Below is a small trained network, with its code and all its weights. Each question gives an input and a class and asks what happens when units are switched off, that is, made to give their printed mean instead of their output.

import numpy as np


def w(rows, s, z=0):
    codes = np.array(rows[::2]) - 128.0
    scale = np.full(codes.shape[1], s)
    scale[-1] = z or s
    return codes * scale


def f(y):
    return y / 2 * (1 + np.tanh(0.7978845608 * (y + 0.044715 * y**3)))


def log_softmax(a):
    a = a - a.max(-1, keepdims=True)
    return a - np.log(np.exp(a).sum(-1, keepdims=True))


def net(x, mask):
    res = np.array(x, float).reshape(1, 6) / 4 @ E
    y = f(res @ A[0][:, :-1].T + A[0][:, -1])
    res = res + np.where(mask, y, B[0][:, -1]) @ B[0][:, :-1]
    return log_softmax(res[-1] @ U[:, :-1].T + U[:, -1])


A, B = {}, {}
E = w([
[194,73,176,231],'x0',
[32,86,138,100],'x1',
[101,68,254,190],'x2',
[16,155,61,223],'x3',
[135,216,106,109],'x4',
[132,215,208,69],'x5',
],0.0068)
A[0] = w([
[66,150,97,151,97],'neuron 0',
[81,174,68,83,213],'neuron 1',
[152,146,144,43,209],'neuron 2',
[45,175,128,143,217],'neuron 3',
[142,135,248,117,209],'neuron 4',
[82,156,91,130,191],'neuron 5',
[141,182,115,26,172],'neuron 6',
[81,172,88,114,214],'neuron 7',
[140,50,173,157,253],'neuron 8',
[159,128,99,80,168],'neuron 9',
[105,71,77,193,163],'neuron 10',
[196,164,116,131,219],'neuron 11',
[139,73,112,159,159],'neuron 12',
[190,160,100,151,200],'neuron 13',
[175,69,94,126,216],'neuron 14',
[127,153,179,70,211],'neuron 15',
[69,65,84,165,243],'neuron 16',
],0.013,0.0037)
B[0] = w([
[198,127,94,140,189],'neuron 0',
[62,190,57,96,240],'neuron 1',
[69,109,168,97,219],'neuron 2',
[194,94,57,110,221],'neuron 3',
[207,5,136,97,237],'neuron 4',
[163,186,37,122,196],'neuron 5',
[78,131,133,58,239],'neuron 6',
[126,167,36,104,213],'neuron 7',
[48,71,169,200,245],'neuron 8',
[92,161,150,96,177],'neuron 9',
[105,163,120,199,232],'neuron 10',
[174,194,249,44,193],'neuron 11',
[65,154,169,180,185],'neuron 12',
[221,205,182,130,180],'neuron 13',
[128,168,172,175,194],'neuron 14',
[58,43,135,78,202],'neuron 15',
[99,165,88,254,255],'neuron 16',
],0.0086,0.0089)
U = w([
[168,170,42,149,70],'0',
[156,8,170,126,143],'1',
[106,128,132,204,245],'2',
[192,190,227,102,137],'3',
[75,164,118,72,37],'4',
],0.013,0.0012)

Each question gives the input, the list of numbers given to net, and the class t.
The units are the neurons (one row each of A and B). Each row of codes is followed by its name. A weight is (code - 128) times the scale printed after its matrix; where a second scale follows, it is the last column's (A, B and U).
mask holds one flag per neuron, in row order. A switched-off neuron (its flag False) gives its mean, the last column of its row in B, instead of its output. The means were averaged over made-up inputs and are rounded, as every weight is.
A unit's drop is (log p(t) with every unit on - log p(t) with that unit switched off) / (log p(t) with every unit on - log p(t) with every unit switched off).
The circuit of an input: a set's keep is (log p(t) with only the set's units on - log p(t) with every unit switched off) / (log p(t) with every unit on - log p(t) with every unit switched off). Starting from the 12 units with the biggest drops (on a tie, the unit counted first), units are removed one at a time, each time the one whose removal leaves the highest keep (on an exact tie, the one counted first), for as long as the keep stays at least 0.8.
units of the circuit, in order: the units of the circuit, biggest drop first
k most important neurons: the k neurons with the biggest drops, biggest first
drop when u is switched off: that unit's drop, to one decimal
input [-8,-6,7,-5,5,6], class 1: units of the circuit, in order => (neuron 4)
input [-4,-1,7,8,2,-8], class 0: units of the circuit, in order => (neuron 3; neuron 5)
input [7,2,-3,-7,-5,-5], class 2: units of the circuit, in order => (neuron 14; neuron 12)
input [7,-2,-2,-5,-3,-2], class 3: units of the circuit, in order => (neuron 11; neuron 13)
input [-5,3,4,-5,5,1], class 1: units of the circuit, in order => (neuron 4; neuron 15)
input [-3,-8,-8,2,4,3], class 4: 2 most important neurons => (neuron 1; neuron 6)
input [-6,3,1,6,8,6], class 0: 3 most important neurons => (neuron 3; neuron 5; neuron 0)
input [7,-8,-2,-1,-5,-3], class 3: 2 most important neurons => (neuron 11; neuron 13)
input [-5,8,-3,-1,7,-4], class 0: 3 most important neurons => (neuron 5; neuron 3; neuron 7)
input [-3,2,-2,7,6,7], class 0: drop when neuron 3 is switched off => 0.4
input [-2,-6,-8,-3,-6,2], class 3: drop when neuron 13 is switched off => 0.2
input [7,6,8,-4,-8,-5], class 2: drop when neuron 16 is switched off => 0.6
